Rows, each with its class:
[-12  15   6 -32  -3   5   4  -1  -5 -15   3  12  -1   3   1 -16  -4  16
   1   0  14   2   9   7  11   7  -3 -11   0  13   3 -17  19 -11   7   6
  18  -1  14]
sez
[ -9  11   3 -37   8 -12 -17 -13  -2  -8   2   5  -2  -9   8 -20  -6  14
  -6   4   6 -15   5  16  -3   9   2  -9   5  17   8 -15   2  -9  -1   6
   4 -10   9]
sez
[  2  -9   0  30  -3   4   3  -8   6  15  15   1 -18  -8   1   7  -6  -5
  13  -1 -15   6  20 -19   0  -2  13   4   6 -10  -8  -5  -5 -13  -3 -10
  -1  -2  -8]
Morep
[ -5   1   0  21  -1   9   5 -13  -4  10  16   2 -24  -8   4   5  -2  -1
   1  -1  -8   3  14  -5  -4   4  19   5   0  -3  -6  -7 -11  -5 -12  -7
  -1  -5  -8]
Morep
[ -4   1   3 -33   4  -8 -23  -8  -4  -1  -9  -1   3 -11   0 -17  -6   7
  -8   8   8 -19   2  16  -4  10  -3 -14   0  15  10   0  11  -7   1  12
   5  -1  16]
sez
[ -6   0   1 -25   7 -10 -12  -4  10  -6  -6  10   0   1   6  -7  -4  21
  -4   6   6 -10   6  -6   9   9  -8  -4  20  13  -4 -16   7  -5   4  12
   5  -6   4]
sez
[  3  -1   5 -11   1   3   5  10  11  13  14   3  -1  16  10 -16  -5  20
  21   1  -7  12  20 -19  14  -6   1  -1  -1   7  -7  -8  10  -6  -8   3
  11   2  11]
bigo
[  2 -10  -4   5  -4 -11 -24   9   1  -9 -16   7 -11  -8  -6   6  -8 -23
 -13  -4  -3  -3  10   6  -6  11   0   4   0  -1   1   2   8 -18  18  -4
  -3   9   3]
Kov
[ -7   7   2  -6   1  -6   5   3   1 -11   4  13  -2   2   5   3  -1   6
  -2   5   7   1   8 -11   9   5  -7  -4  11   4   8 -17  16 -13   6   3
   5 -13   1]
sez
[ -3 -13   1 -35  -1 -30 -29 -15   2   2  -1 -11  12 -15 -10 -35 -11  -4
   7  -5   7 -15   0   3   6   6 -11  -2   1   6   8 -15 -12   3  14   5
   4   6  13]
soga
[ -8   9   3  24   4   6  10 -21   0  15  23   6 -13  -8   8  -3   2   5
   8  -1 -10  10  11  -5  -2  -6  11   9  -1  -1  -3  -7 -21   9 -19 -10
  -2  -9  -9]
Morep
[  3  10   2   2   8 -12 -10   2  15   0  -1  17 -15 -10   1   8   0 -11
   5  -2 -10  -5  20 -17   2   8  -7   3  21  -4   5 -25  23 -18  18   5
  -7 -15   4]
naze
[ 12 -26  -3   0  -3 -18 -23  -7  -2   3  -6 -11  11  -8 -11 -13 -11   0
  -1   2   4 -13   8  -8   0   4   3  -5   6   3   2  12 -18  -5   3  -1
   8  11   6]
soga
[ -4   1   2   6 -11  -7   5  14  -5 -18 -13   8  -8  -9   1   9  -4 -25
 -14  -5  10   6  14   6  -7   8 -15   1  -5  -8   6 -11  26 -25  32 -11
  -1  -1   4]
Kov
[-22  12  15  11 -18   7  22  -5  -7  -2  26   0   1 -11  -8 -11   6 -13
  39 -14   8  10 -10   4  11  -8  -5   6 -18 -20  -3  -7  15  15  11   6
  18   1   8]
rok
[ -7   4   4  26  -4   8  16 -11   0   9  18   2 -13  -7   4   6   1   0
  18  -4  -8   9  12 -11   0  -2  11   8  -4 -11  -7  -7  -7   1 -10 -11
   4  -6  -9]
Morep
[ -6  13   5 -39   4 -19 -10  -8   5  -2  -1   7   2  -4   8 -11   0  21
   2   9  11 -14   8   5   6   3 -15  -7  17  11  13 -20  23 -14   5   2
   6 -19  12]
sez
[ -1  10   0 -11   0 -14 -20  -4  -5 -12 -17   7 -12 -18  -3   1  -4 -29
 -17  -2   5 -11  18  18 -10  19 -11   1  -4  -2  10 -10  10 -19  25  -3
 -11  -6   6]
Kov
[-15   0   8  -6   0  -8  -8 -18  -1   2  15   2 -10 -14   1 -21  -8 -14
  19 -11   0   4  13  14  -5   3   9   4  -5  -3  -2 -15 -11   2   0   0
   7  -2   8]
rok
[ -1  -7   1  15  -6 -13 -10  11   7  -7 -14  18 -12  -3  -1  14  -9 -15
  -3  -2   0  -4  19   0   2   7  -5   2  20 -14  -2 -15  28 -32  24   4
  -4  -3   4]
naze
